Below is a small trained network, with its code and all its weights. Each question gives an input and a class and asks what happens when units are switched off, that is, made to give their printed mean instead of their output.

import numpy as np


def w(rows, s, z=0):
    codes = np.array(rows[::2]) - 128.0
    scale = np.full(codes.shape[1], s)
    scale[-1] = z or s
    return codes * scale


def f(y):
    return np.maximum(y, 0)


def log_softmax(a):
    a = a - a.max(-1, keepdims=True)
    return a - np.log(np.exp(a).sum(-1, keepdims=True))


def net(x, mask):
    res = np.array(x, float).reshape(1, 4) / 4 @ E
    y = f(res @ A[0][:, :-1].T + A[0][:, -1])
    res = res + np.where(mask, y, B[0][:, -1]) @ B[0][:, :-1]
    return log_softmax(res[-1] @ U[:, :-1].T + U[:, -1])


A, B = {}, {}
E = w([
[142,176,122,112,157,83,94,164],'x0',
[195,181,217,117,101,172,255,163],'x1',
[105,212,176,94,38,68,98,31],'x2',
[201,124,33,167,103,18,143,70],'x3',
],0.015)
A[0] = w([
[209,115,59,252,101,15,191,96,129],'n1',
[139,95,29,185,196,107,228,155,190],'n2',
[186,174,106,132,5,49,111,57,121],'n3',
[218,168,162,71,119,145,231,144,128],'n4',
[217,125,223,133,102,99,205,167,130],'n5',
[28,141,111,104,193,136,83,189,251],'n6',
[40,179,182,66,47,80,100,67,163],'n7',
[222,149,245,119,160,150,206,193,182],'n8',
[76,255,195,120,38,89,176,74,111],'n9',
],0.0098,0.011)
B[0] = w([
[165,147,62,181,119,9,124,135,254],'n1',
[118,176,120,214,179,111,105,147,239],'n2',
[158,118,47,121,77,84,135,68,231],'n3',
[138,185,150,151,95,110,195,182,209],'n4',
[181,132,136,112,118,83,228,215,205],'n5',
[89,79,160,152,147,177,118,69,249],'n6',
[76,165,144,76,71,180,76,40,236],'n7',
[103,175,187,151,113,133,193,179,240],'n8',
[110,122,125,27,45,102,161,173,229],'n9',
],0.015,0.021)
U = w([
[89,47,173,173,245,209,154,109,254],'0',
[124,161,226,165,164,173,181,189,163],'1',
[122,173,188,48,91,211,55,67,101],'2',
[51,196,171,34,86,131,171,158,62],'3',
[110,112,71,209,198,77,78,129,218],'4',
[163,199,116,186,155,71,186,168,124],'5',
[138,120,82,115,79,64,95,60,44],'6',
[192,131,111,88,43,55,180,142,46],'7',
],0.011,0.0049)

Each question gives the input, the list of numbers given to net, and the class t.
The units are the neurons (one row each of A and B). Each row of codes is followed by its name. A weight is (code - 128) times the scale printed after its matrix; where a second scale follows, it is the last column's (A, B and U).
mask holds one flag per neuron, in row order. A switched-off neuron (its flag False) gives its mean, the last column of its row in B, instead of its output. The means were averaged over made-up inputs and are rounded, as every weight is.
A unit's drop is (log p(t) with every unit on - log p(t) with that unit switched off) / (log p(t) with every unit on - log p(t) with every unit switched off).
The circuit of an input: a set's keep is (log p(t) with only the set's units on - log p(t) with every unit switched off) / (log p(t) with every unit on - log p(t) with every unit switched off). Starting from all 9 units, units are removed one at a time, each time the one whose removal leaves the highest keep (on an exact tie, the one counted first), for as long as the keep stays at least 0.8.
circuit, biggest first: the units of the circuit, biggest drop first
top k neurons: the k neurons with the biggest drops, biggest first
drop when u is switched off: that unit's drop, to one decimal
input [4,-4,0,-2], class 0: circuit, biggest first => n9, n1, n6
input [6,4,0,6], class 5: circuit, biggest first => n7
input [0,6,-8,0], class 1: top 3 neurons => n1, n8, n3
input [3,5,0,-2], class 1: circuit, biggest first => n7, n1
input [3,-3,-7,0], class 0: circuit, biggest first => n1, n6
input [-1,7,-6,-1], class 1: top 3 neurons => n1, n8, n3
input [5,4,0,-4], class 1: top 2 neurons => n7, n3
input [-4,-8,1,-2], class 2: top 2 neurons => n2, n1
input [-7,-8,0,4], class 4: top 2 neurons => n9, n7
input [2,0,2,3], class 6: top 3 neurons => n5, n8, n4
input [8,-4,-8,-1], class 0: top 2 neurons => n1, n6
input [-3,0,6,7], class 6: top 2 neurons => n7, n5
input [-4,8,-2,1], class 5: top 4 neurons => n6, n5, n7, n4
input [0,1,0,8], class 5: circuit, biggest first => n2
input [5,3,-3,0], class 1: top 2 neurons => n1, n3
input [-5,-7,-6,1], class 4: top 2 neurons => n2, n8
input [7,-1,6,-6], class 2: drop when n7 is switched off => 0.1
input [2,-2,8,4], class 6: drop when n7 is switched off => 0.7
input [2,2,2,-1], class 3: drop when n1 is switched off => 0.4
input [3,-7,0,-5], class 0: circuit, biggest first => n6
